Below is a small trained network, with its code and all its weights. Each question gives an input and a target symbol and asks what happens when units are switched off, that is, made to give their printed mean instead of their output.

import numpy as np


def w(rows, s, z=0):
    codes = np.array(rows[::2]) - 128.0
    scale = np.full(codes.shape[1], s)
    scale[-1] = z or s
    return codes * scale


def norm(h):
    return h / np.sqrt((h * h).mean(-1, keepdims=True) + 1e-5)


def f(y):
    return np.maximum(y, 0)


def softmax(a):
    e = np.exp(a - a.max(-1, keepdims=True))
    return e / e.sum(-1, keepdims=True)


def log_softmax(a):
    a = a - a.max(-1, keepdims=True)
    return a - np.log(np.exp(a).sum(-1, keepdims=True))


def net(x, mask):
    ids = ['αβγλσψω'.index(c) for c in x.split()]
    T = len(ids)
    res = E[ids] + P[:T]
    q, k, v = (norm(res) @ M[0].T for M in (Q, K, V))
    z = softmax(np.where(np.tri(T) > 0, q @ k.T / 3**0.5, -1e9)) @ v
    res = res + np.where(mask[0], z, O[0][:, -1]) @ O[0][:, :-1]
    y = f(norm(res) @ A[0][:, :-1].T + A[0][:, -1])
    res = res + np.where(mask[1:9], y, B[0][:, -1]) @ B[0][:, :-1]
    return log_softmax(norm(res)[-1] @ U[:, :-1].T + U[:, -1])


Q, K, V, O, A, B = {}, {}, {}, {}, {}, {}
E = w([
[135,193,236,169,171,86],'α',
[166,108,218,124,142,108],'β',
[85,39,158,121,110,80],'γ',
[118,130,188,154,78,87],'λ',
[2,156,130,186,77,119],'σ',
[168,105,164,56,203,166],'ψ',
[36,136,109,129,177,203],'ω',
],0.016)
P = w([
[142,170,9,82,129,147],'0',
[156,87,156,178,150,129],'1',
[151,93,163,178,141,147],'2',
[158,113,154,165,132,159],'3',
[162,144,169,148,131,168],'4',
[156,135,173,128,119,163],'5',
[142,154,171,119,108,174],'6',
[121,168,179,103,100,165],'7',
[109,164,185,87,99,165],'8',
[94,179,195,72,109,161],'9',
],0.012)
Q[0] = w([
[89,162,124,38,112,165],'h1',
[80,98,249,170,88,177],'h1',
[166,124,94,184,90,159],'h1',
],0.011)
K[0] = w([
[92,200,55,55,207,41],'h1',
[112,163,106,2,70,190],'h1',
[135,97,111,174,227,151],'h1',
],0.0095)
V[0] = w([
[179,200,200,186,34,57],'h1',
[188,120,209,96,252,157],'h1',
[226,56,67,58,102,62],'h1',
],0.011)
O[0] = w([
[203,176,41,160,69,57,190],'h1',
[86,204,113,86,222,99,118],'h1',
[135,189,111,9,30,164,1],'h1',
],0.011,0.0056)
A[0] = w([
[229,178,81,148,20,113,53],'n1',
[118,229,122,17,112,109,64],'n2',
[84,105,101,143,187,158,3],'n3',
[154,151,135,137,106,76,106],'n4',
[114,115,104,96,173,92,77],'n5',
[90,95,105,99,108,45,59],'n6',
[131,81,197,44,47,172,56],'n7',
[254,164,159,153,191,163,133],'n8',
],0.012,0.0036)
B[0] = w([
[174,174,161,111,255,235,240],'n1',
[40,145,7,159,60,119,210],'n2',
[226,109,139,180,178,106,167],'n3',
[165,140,153,129,62,87,193],'n4',
[111,114,179,122,169,62,155],'n5',
[156,169,172,121,111,90,137],'n6',
[149,118,215,145,162,42,193],'n7',
[63,140,172,109,64,137,254],'n8',
],0.011,0.0064)
U = w([
[140,158,96,172,210,1,93],'α',
[87,150,69,92,74,109,155],'β',
[105,110,221,38,28,78,4],'γ',
[184,168,125,104,89,149,217],'λ',
[78,96,135,214,28,162,211],'σ',
[74,136,147,32,194,158,163],'ψ',
[74,76,134,147,222,228,105],'ω',
],0.0095,0.0042)

Each question gives the input, a string of symbols that net reads in full, and the target symbol t.
The units are the heads (3 rows each of Q, K, V and O) and the neurons (one row each of A and B). Each row of codes is followed by its name. A weight is (code - 128) times the scale printed after its matrix; where a second scale follows, it is the last column's (O, A, B and U).
mask holds one flag per unit, heads first, then neurons. A switched-off unit (its flag False) gives its mean, the last column of its rows in O or B, instead of its output. The means were averaged over made-up inputs and are rounded, as every weight is.
A unit's drop is (log p(t) with every unit on - log p(t) with that unit switched off) / (log p(t) with every unit on - log p(t) with every unit switched off).
The circuit of an input: a set's keep is (log p(t) with only the set's units on - log p(t) with every unit switched off) / (log p(t) with every unit on - log p(t) with every unit switched off). Starting from all 9 units, units are removed one at a time, each time the one whose removal leaves the highest keep (on an exact tie, the one counted first), for as long as the keep stays at least 0.8.
units of the circuit, in order: the units of the circuit, biggest drop first
unit that matters most: the unit with the biggest drop
top k neurons: the k neurons with the biggest drops, biggest first
drop of u: that unit's drop, to one decimal
input α γ α, target γ: unit that matters most => n8
input σ σ α λ ψ, target σ: units of the circuit, in order => (h1 n1)
input γ σ α γ σ ω, target γ: units of the circuit, in order => (h1 n7)
input β α σ γ, target β: units of the circuit, in order => (h1 n2)
input α α α γ, target γ: units of the circuit, in order => (h1 n6)
input β β ψ, target β: units of the circuit, in order => (h1 n2)
input α ψ σ, target α: top 3 neurons => (n3 n1 n8)
input α α γ σ, target α: top 2 neurons => (n8 n2)
input λ α λ, target λ: units of the circuit, in order => (h1 n1)
input σ α β α α β α, target σ: units of the circuit, in order => (h1 n8)
input α α α ω σ σ α γ, target α: top 3 neurons => (n8 n2 n6)
input α α γ α α σ α β ψ λ, target α: top 3 neurons => (n8 n1 n5)
input α ψ ψ γ α ω, target α: units of the circuit, in order => (h1 n3)
input σ σ ω, target σ: units of the circuit, in order => (n1)
input γ α λ β, target γ: top 2 neurons => (n7 n8)
input ψ β ψ α ψ, target ψ: drop of h1 => 1.3
input α σ α ψ ψ γ, target ψ: drop of h1 => 1.2
input α α α α α α β, target α: drop of h1 => 3.4
